Read these off the array that follows. Counting starts at 1.
1) Give the entry at row 3, column 1.
2) Give the entry just right of the smallest entry.
3) Give the entry in row 1 and column 3.
4) Give the entry in the top-left corner.
5) Give the entry just right of 118.
6) Give the entry in row 1 and column 2.
[[115 120 135 136 110 126]
 [128 114 126 148 118 126]
 [148 128 142 129 120 124]
 [132 122 124 150 130 138]
 [132 138 144 129 113 130]
 [137 112 129 143 127 126]
 [132 124 122 150 123 136]
 [128 116 122 150 122 130]]
1) 148
2) 126
3) 135
4) 115
5) 126
6) 120

Read these off the grid that follows.
1) Report the entry directly above 145.
2) Report the entry just right of 123.
3) Report the maximum.
4) Report the entry directly below 121.
5) Report the smallest entry.
6) Report the entry just right of 134.
7) Report the top-left entry.
8) Report the entry directly above 134.
[[127 121 118 124 136 122 130 126 135 119 136]
 [133 127 134 124 109 145 127 123 132 142 106]]
1) 122
2) 132
3) 145
4) 127
5) 106
6) 124
7) 127
8) 118

[[126 126 132 131 129 123 123 134]
 [128 151 132 109 125 142 146 112]
 [128 133 132 128 129 142 114 112]
 [128 134 132 122 129 142 114 112]
 [128 133 132 122 129 129 114 112]
 [128 133 146 122 129 145 114 112]
 [128 138 132 122 122 142 137 121]
 [109 111 128 122 129 143 147 136]
 [128 133 123 133 129 129 137 112]
 [128 134 132 122 129 142 114 112]
 [138 133 120 122 131 142 114 112]
 [128 133 132 122 129 142 114 112]
 [128 133 132 122 129 139 114 112]
 [128 133 132 122 129 142 114 112]
 [149 133 105 122 150 142 111 112]]
The entry just right of the largest entry is 132
The 4th entry from the end, reading row by row -> 150
Find the 2nd entry on the diagonal from the top-right corner.
A: 146
The third entry from the end, reading row by row -> 142
Find the bottom-right entry.
A: 112
The first entry, reading row by row: 126
Find the largest entry in the last column.
A: 136
Find the third largest entry.
A: 149
Find the largest entry in the first row.
A: 134
The largest entry -> 151
Find the entry directly below the largest entry.
A: 133
The top entry of the column that holds the largest entry: 126
Find the smallest entry in the last row.
A: 105
Find the third entry on the main diagonal.
A: 132
The entry directly above the smallest entry is 132
Find the third entry, reading row by row.
A: 132
Find the bottom entry of the column that holds the largest entry.
A: 133
The smallest entry in the first column: 109

[[144 130 144 143 143 138 121 120 143 128]
 [151 140 146 155 149 135 125 112 144 135]
 [142 124 147 137 141 142 114 123 145 124]
 [144 129 145 142 143 137 118 120 144 128]
 [133 140 126 141 131 122 142 121 124 135]
 [116 124 118 115 117 124 130 136 119 126]
 [135 121 140 129 135 136 116 128 139 123]
 [134 147 122 145 132 119 145 117 122 141]]
Indices start at 1.
Report the entry in row 1 and column 1.
Answer: 144
The bottom-left entry is 134
The entry in row 3 and column 1: 142
Report the maximum.
Answer: 155
Report the entry in row 2 and column 2.
Answer: 140
The entry directly below 146 -> 147
The entry in the top-right corner: 128
The entry in row 2 and column 1: 151
The entry in row 1 and column 2 is 130
Report the entry at row 1, column 3.
Answer: 144
The top entry of the column that holds the largest entry: 143
Report the top entry of the column that holds the smallest entry.
Answer: 120
Report the entry in the bottom-right corner.
Answer: 141
Report the bottom entry of the column that holds the smallest entry.
Answer: 117
Report the entry just left of the smallest entry.
Answer: 125
The entry directly below 133 is 116
The entry in row 2 and column 3: 146
The bottom entry of the column that holds the largest entry -> 145
Report the entry just right of the smallest entry.
Answer: 144

Questions about the table below. Indices start at 1.
1) Give the entry in the bottom-right corner.
2) Give the entry just right of the smallest entry.
3) Give the entry at row 2, column 1.
4) Give the entry in row 3 and column 1.
5) Give the entry just left of the smallest entry.
6) Give the entry in row 1 and column 3.
7) Give the entry in the top-left corner.
8) Give the entry just right of the largest entry.
[[132 129 126 126 122 125 129]
 [132 129 126 121 122 125 129]
 [128 130 132 137 137 123 132]
 [128 130 132 126 137 122 132]
 [132 129 126 148 122 125 129]
 [132 129 126 116 122 125 129]
 [132 126 129 101 122 122 129]
 [132 126 128 139 122 122 129]]
1) 129
2) 122
3) 132
4) 128
5) 129
6) 126
7) 132
8) 122

106  119  139  113  140  141  142  108  140  104  137  134  117  114  110  111
123  112  133  125  138  130  136  125  110  142  129  121  129  114  125  124
119  112  136  119  135  132  141  121  140  109  135  126  122  113  122  121
114  139  125  114  127  139  127  115  112  138  121  131  117  137  115  113
141  139  122  135  126  119  120  138  131  130  129  131  132  133  136  138
135  114  131  131  132  127  128  131  138  105  132  116  131  120  130  131
110  137  129  113  131  139  129  112  146  120  129  139  118  133  113  111
116  141  120  119  122  136  121  116  118  151  121  131  122  142  117  118
Read off the 4th entry from the end, reading row by row.
Answer: 122
Read off the last entry, reading row by row.
Answer: 118
The third smallest entry -> 106
Read off the entry just left of the smallest entry.
Answer: 140
Read off the top-right entry.
Answer: 111
Read off the bottom-left entry.
Answer: 116
Read off the entry directly below the smallest entry.
Answer: 142
The entry just right of 104 -> 137
Read off the second entry on the diagonal from the top-right corner.
Answer: 125
The third-last entry, reading row by row is 142
The second entry from the end, reading row by row is 117
The entry directly below 109: 138
Read off the entry just right of the largest entry.
Answer: 121
The 3rd entry on the main diagonal: 136
Read off the bottom entry of the column that holds the smallest entry.
Answer: 151
Read off the top entry of the column that holds the smallest entry.
Answer: 104
Read off the largest entry in the first row.
Answer: 142
Read off the fifth-last entry, reading row by row.
Answer: 131

arr =
117	120	131	137	127	143	120	128	145	138	130	133	134	128	129	124
124	129	113	129	127	129	148	121	141	112	127	122	132	115	140	126
117	134	120	121	111	150	136	115	131	135	119	124	134	119	121	114
136	138	123	117	130	134	138	115	142	118	136	110	141	131	147	117
133	149	125	118	125	128	124	118	119	124	129	142	136	124	138	129
146	157	119	127	149	117	134	101	113	117	143	125	129	136	133	121
112	132	135	124	130	140	128	107	109	125	128	141	139	123	147	132
127	144	125	135	124	145	116	116	119	119	124	122	127	121	133	118
136	144	132	123	130	138	128	124	135	126	126	112	127	127	131	120
123	138	131	110	138	138	143	126	113	125	131	135	142	119	139	122
Indices start at 1.
The top-left entry -> 117
What is the entry in row 2 and column 1?
A: 124
The entry in row 3 and column 1 -> 117
The entry just left of the largest entry -> 146
What is the entry just right of the smallest entry?
A: 113
The entry directly above the smallest entry -> 118
The entry in row 1 and column 3 is 131
What is the entry in row 2 and column 3?
A: 113
The entry at row 1, column 2: 120
What is the entry in row 2 and column 2?
A: 129
The entry just left of the smallest entry -> 134
The entry in the bottom-left corner: 123
The bottom-right entry -> 122
The entry directly below the largest entry -> 132
The entry directly above the largest entry: 149
The entry in the top-right corner -> 124
The largest entry is 157
What is the entry at row 3, column 2?
A: 134
What is the top entry of the column that holds the smallest entry?
A: 128
The entry just right of the largest entry is 119
